Below is a small trained network, with its code and all its weights. Each question gives an input and a target symbol and asks what happens when units are switched off, that is, made to give their printed mean instead of their output.

import numpy as np


def w(rows, s, z=0):
    codes = np.array(rows[::2]) - 128.0
    scale = np.full(codes.shape[1], s)
    scale[-1] = z or s
    return codes * scale


def softmax(a):
    e = np.exp(a - a.max(-1, keepdims=True))
    return e / e.sum(-1, keepdims=True)


def log_softmax(a):
    a = a - a.max(-1, keepdims=True)
    return a - np.log(np.exp(a).sum(-1, keepdims=True))


def net(x, mask):
    ids = ['ΓΞΨΩδεζηθλτ'.index(c) for c in x.split()]
    T = len(ids)
    res = E[ids] + P[:T]
    u = 0
    for l in range(3):
        r = res
        for j in range(2):
            rows = slice(2 * j, 2 * j + 2)
            q, k, v = (r @ M[l][rows].T for M in (Q, K, V))
            z = softmax(np.where(np.tri(T) > 0, q @ k.T / 2**0.5, -1e9)) @ v
            o = O[l][rows]
            res = res + np.where(mask[u + j], z, o[:, -1]) @ o[:, :-1]
        u += 2
    return log_softmax(res[-1] @ U[:, :-1].T + U[:, -1])


Q, K, V, O = {}, {}, {}, {}
E = w([
[140,82,185,173,119,138,25,94,119,5,112],'Γ',
[83,131,108,83,138,176,68,142,122,53,195],'Ξ',
[42,162,121,114,111,203,129,130,138,142,61],'Ψ',
[107,161,92,191,240,195,68,127,121,108,161],'Ω',
[169,131,107,161,113,159,70,123,205,139,120],'δ',
[145,107,81,71,151,162,152,208,118,222,185],'ε',
[161,35,171,49,46,118,88,179,139,145,156],'ζ',
[48,201,162,61,166,146,115,87,210,146,112],'η',
[115,84,228,189,169,91,138,177,67,171,185],'θ',
[172,140,112,94,161,84,43,133,140,67,193],'λ',
[125,197,79,121,154,73,82,197,120,83,77],'τ',
],0.013)
P = w([
[51,153,101,207,64,91,87,84,147,150,157],'0',
[82,136,144,165,97,132,78,128,191,137,134],'1',
[124,182,121,129,95,129,142,101,104,131,113],'2',
[128,43,88,97,203,103,136,107,154,104,37],'3',
[138,144,185,137,101,169,126,188,211,123,133],'4',
[187,190,120,91,91,178,175,117,67,105,115],'5',
[164,4,109,86,207,125,146,101,167,111,55],'6',
[166,119,206,116,108,202,133,192,211,138,136],'7',
],0.014)
Q[0] = w([
[94,99,219,199,186,67,182,166,35,158,148],'L0H0',
[164,254,187,174,9,201,111,155,125,108,189],'L0H0',
[156,104,161,132,154,205,127,71,122,112,150],'L0H1',
[90,137,126,167,93,106,152,103,125,144,137],'L0H1',
],0.0097)
K[0] = w([
[18,92,228,213,175,25,132,193,123,177,133],'L0H0',
[254,124,232,66,217,205,232,208,147,87,57],'L0H0',
[195,88,208,116,148,206,167,116,117,103,128],'L0H1',
[87,135,173,164,97,150,101,160,119,130,120],'L0H1',
],0.0084)
V[0] = w([
[76,18,79,135,171,160,101,160,60,115,84],'L0H0',
[67,100,78,121,112,59,81,47,131,207,142],'L0H0',
[72,151,119,179,140,94,133,158,162,1,72],'L0H1',
[123,134,90,99,163,87,159,193,172,113,109],'L0H1',
],0.005)
O[0] = w([
[89,113,144,224,77,187,128,204,147,100,195,76],'L0H0',
[145,116,49,227,51,55,235,121,159,77,188,192],'L0H0',
[86,186,135,114,91,152,3,101,203,173,142,250],'L0H1',
[35,7,125,102,191,133,89,105,139,155,92,121],'L0H1',
],0.0058,0.0023)
Q[1] = w([
[158,75,110,114,189,130,117,98,187,129,115],'L1H0',
[114,65,108,125,174,119,199,153,147,68,79],'L1H0',
[89,22,95,90,213,120,88,128,164,140,100],'L1H1',
[173,127,61,151,115,105,228,9,61,85,126],'L1H1',
],0.011)
K[1] = w([
[90,131,125,185,78,63,148,157,135,166,187],'L1H0',
[42,162,62,180,84,85,62,99,149,142,170],'L1H0',
[24,114,115,241,35,21,133,146,157,170,215],'L1H1',
[109,237,11,136,95,145,66,2,100,43,91],'L1H1',
],0.0086)
V[1] = w([
[200,132,147,143,147,98,134,78,217,201,159],'L1H0',
[184,123,102,149,210,119,118,76,202,93,135],'L1H0',
[192,166,103,122,163,58,73,211,110,97,108],'L1H1',
[89,122,129,47,170,91,130,124,127,91,255],'L1H1',
],0.0092)
O[1] = w([
[184,172,153,119,110,142,88,95,105,183,107,215],'L1H0',
[148,103,122,141,137,133,132,51,112,140,131,3],'L1H0',
[73,72,89,89,107,91,75,125,91,167,180,113],'L1H1',
[138,159,150,60,175,82,147,97,181,126,249,179],'L1H1',
],0.014,0.0019)
Q[2] = w([
[96,194,236,138,82,164,38,188,128,163,172],'L2H0',
[109,169,123,139,50,106,177,101,35,111,151],'L2H0',
[112,162,199,142,131,159,38,183,185,159,147],'L2H1',
[97,243,144,137,84,139,109,120,24,144,168],'L2H1',
],0.011)
K[2] = w([
[218,2,208,34,204,206,180,216,40,164,129],'L2H0',
[46,187,87,54,233,174,26,67,125,44,41],'L2H0',
[217,4,232,72,133,167,213,209,80,193,152],'L2H1',
[85,113,160,16,231,221,94,80,71,110,71],'L2H1',
],0.0078)
V[2] = w([
[151,71,176,96,25,146,75,81,168,10,140],'L2H0',
[67,130,254,200,156,47,108,81,62,77,124],'L2H0',
[193,95,175,66,21,8,153,179,111,146,97],'L2H1',
[209,92,103,219,143,164,121,172,78,123,220],'L2H1',
],0.0072)
O[2] = w([
[104,99,140,88,52,165,251,70,77,81,133,106],'L2H0',
[97,149,241,65,103,128,77,160,41,101,107,253],'L2H0',
[209,79,143,77,11,111,122,134,180,119,121,161],'L2H1',
[160,120,87,92,152,242,111,141,103,146,189,205],'L2H1',
],0.012,0.0044)
U = w([
[108,111,129,116,105,173,134,117,67,100,112,19],'Γ',
[83,173,143,93,187,96,207,189,166,68,223,83],'Ξ',
[113,150,133,198,138,143,178,224,156,101,87,31],'Ψ',
[112,132,117,154,216,162,88,110,79,168,151,11],'Ω',
[208,145,93,147,121,153,106,57,68,216,67,179],'δ',
[177,128,88,182,179,105,118,161,197,162,195,217],'ε',
[167,130,148,102,76,118,182,150,192,104,145,53],'ζ',
[171,202,185,121,181,51,155,81,156,148,100,64],'η',
[156,186,201,67,141,148,73,213,113,155,142,253],'θ',
[154,116,121,46,154,77,98,19,90,199,194,74],'λ',
[22,4,79,133,122,50,67,158,115,171,128,235],'τ',
],0.0043,0.0025)

Each question gives the input, a string of symbols that net reads in full, and the target symbol t.
The units are the heads (2 rows each of Q, K, V and O). Each row of codes is followed by its name. A weight is (code - 128) times the scale printed after its matrix; where a second scale follows, it is the last column's (O and U).
mask holds one flag per head, layer by layer. A switched-off head (its flag False) gives its mean, the last column of its rows in O, instead of its output. The means were averaged over made-up inputs and are rounded, as every weight is.
A unit's drop is (log p(t) with every unit on - log p(t) with that unit switched off) / (log p(t) with every unit on - log p(t) with every unit switched off).
The circuit of an input: a set's keep is (log p(t) with only the set's units on - log p(t) with every unit switched off) / (log p(t) with every unit on - log p(t) with every unit switched off). Starting from all 6 units, units are removed one at a time, each time the one whose removal leaves the highest keep (on an exact tie, the one counted first), for as long as the keep stays at least 0.8.
units of the circuit, in order: the units of the circuit, biggest drop first
most important unit: the unit with the biggest drop
which heads matter: for each layer, one digit per head in row order, 1 if its drop is at least 0.15 and else 0, layers parted by /
input Γ Ψ Ξ τ τ τ Ξ, target Γ: most important unit	L2H0
input θ τ Γ Ψ, target θ: which heads matter	00 / 00 / 10
input Ω θ τ θ Ψ θ, target Ψ: units of the circuit, in order	[L0H0 L1H1 L2H1]
input Ψ Γ Ω ε, target Ψ: which heads matter	00 / 01 / 00
input Ξ ε τ, target τ: which heads matter	00 / 01 / 00
input τ Ω η λ Ξ, target Ξ: which heads matter	00 / 01 / 11
input η τ τ θ, target η: units of the circuit, in order	[L2H1 L0H0 L1H1]
input θ Ξ τ Ξ θ θ ε, target θ: which heads matter	00 / 00 / 10
input θ Ξ θ, target Ξ: which heads matter	10 / 01 / 00
input θ ε θ Ξ, target θ: which heads matter	00 / 00 / 10
input ε θ θ ζ, target ε: units of the circuit, in order	[L2H0 L0H0]
input Ξ θ Ξ θ ζ θ, target ζ: which heads matter	10 / 00 / 11
input θ δ Ω, target Ω: which heads matter	00 / 00 / 01
input τ θ ζ τ, target τ: units of the circuit, in order	[L0H0 L1H1]
input δ Ω τ Ψ τ η Ω, target δ: which heads matter	00 / 11 / 00
input Ψ Ω δ, target δ: which heads matter	10 / 11 / 00
input τ ε θ δ δ δ, target δ: units of the circuit, in order	[L1H1 L1H0]
input Ξ Ξ Ω Ω, target Ξ: units of the circuit, in order	[L1H1 L1H0]
input ε λ θ τ τ τ δ, target ε: units of the circuit, in order	[L2H0]
input Ξ λ τ ζ ε θ δ, target Ξ: units of the circuit, in order	[L1H1 L2H1 L1H0]
input η Ψ θ θ θ θ δ, target η: units of the circuit, in order	[L0H0 L2H1 L1H1]
